Below are the code and all the weights of a small trained network. Each question names an input and a class and asks about switching units off, where a switched-off unit gives its printed mean instead of its output.

import numpy as np


def w(rows, s, z=0):
    codes = np.array(rows[::2]) - 128.0
    scale = np.full(codes.shape[1], s)
    scale[-1] = z or s
    return codes * scale


def f(y):
    return np.maximum(y, 0)


def log_softmax(a):
    a = a - a.max(-1, keepdims=True)
    return a - np.log(np.exp(a).sum(-1, keepdims=True))


def net(x, mask):
    res = np.array(x, float).reshape(1, 3) / 4 @ E
    y = f(res @ A[0][:, :-1].T + A[0][:, -1])
    res = res + np.where(mask, y, B[0][:, -1]) @ B[0][:, :-1]
    return log_softmax(res[-1] @ U[:, :-1].T + U[:, -1])


A, B = {}, {}
E = w([
[223,155,146,91,113,176,235,142,3,236],'x0',
[156,145,105,116,119,101,50,238,148,132],'x1',
[66,95,200,28,31,219,128,182,123,52],'x2',
],0.012)
A[0] = w([
[99,82,113,143,95,159,183,99,119,99,111],'n1',
[103,145,122,180,214,124,193,53,132,153,140],'n2',
[79,106,71,196,218,88,126,76,146,148,198],'n3',
[133,164,110,131,156,137,148,88,65,177,160],'n4',
[77,112,178,83,85,185,87,208,135,84,255],'n5',
[147,161,130,178,150,105,94,151,134,152,242],'n6',
[112,113,121,169,122,7,135,59,153,97,153],'n7',
[140,100,187,84,86,184,100,89,188,96,209],'n8',
[187,115,153,117,70,141,186,147,83,160,209],'n9',
],0.012,0.0021)
B[0] = w([
[122,99,182,153,114,104,153,175,80,111,181],'n1',
[154,117,161,214,171,225,134,140,98,61,215],'n2',
[190,171,120,131,162,121,143,61,150,81,231],'n3',
[156,145,166,180,84,138,165,159,46,164,198],'n4',
[90,31,64,59,137,189,145,158,178,87,252],'n5',
[169,198,121,100,129,101,143,137,160,153,178],'n6',
[136,62,133,112,245,117,134,101,136,62,213],'n7',
[52,105,142,144,150,144,148,124,163,74,212],'n8',
[60,110,155,134,71,54,111,152,70,125,228],'n9',
],0.013,0.02)
U = w([
[130,110,101,122,132,97,53,121,177,135,6],'0',
[4,77,115,76,117,188,149,169,155,80,232],'1',
[92,130,130,81,51,56,118,136,39,156,205],'2',
[107,146,147,237,75,154,151,147,69,135,3],'3',
[195,186,145,118,140,110,167,139,151,178,40],'4',
[102,187,60,76,87,129,68,199,114,127,93],'5',
[158,145,119,151,199,137,114,19,112,86,207],'6',
],0.011,0.0015)

Each question gives the input, the list of numbers given to net, and the class t.
The units are the neurons (one row each of A and B). Each row of codes is followed by its name. A weight is (code - 128) times the scale printed after its matrix; where a second scale follows, it is the last column's (A, B and U).
mask holds one flag per neuron, in row order. A switched-off neuron (its flag False) gives its mean, the last column of its row in B, instead of its output. The means were averaged over made-up inputs and are rounded, as every weight is.
A unit's drop is (log p(t) with every unit on - log p(t) with that unit switched off) / (log p(t) with every unit on - log p(t) with every unit switched off).
The circuit of an input: a set's keep is (log p(t) with only the set's units on - log p(t) with every unit switched off) / (log p(t) with every unit on - log p(t) with every unit switched off). Starting from all 9 units, units are removed one at a time, each time the one whose removal leaves the highest keep (on an exact tie, the one counted first), for as long as the keep stays at least 0.8.
circuit, biggest first: the units of the circuit, biggest drop first
unit that matters most: the unit with the biggest drop
k most important neurons: the k neurons with the biggest drops, biggest first
drop of u: that unit's drop, to one decimal
input [-4,6,-1], class 0: circuit, biggest first : (n8 n2 n6)
input [0,-8,0], class 3: 2 most important neurons : (n1 n5)
input [6,7,-7], class 3: unit that matters most : n4
input [6,8,-5], class 2: circuit, biggest first : (n2 n9)
input [7,3,-3], class 2: 3 most important neurons : (n9 n2 n8)
input [7,-5,4], class 2: 2 most important neurons : (n9 n2)
input [1,1,-1], class 3: 2 most important neurons : (n5 n7)
input [-2,6,-2], class 0: 2 most important neurons : (n2 n4)
input [1,-2,1], class 3: 2 most important neurons : (n5 n7)
input [3,-6,-4], class 3: drop of n4 : 0.7
input [4,4,-7], class 4: drop of n3 : 0.2
input [0,3,-2], class 4: drop of n2 : 0.2
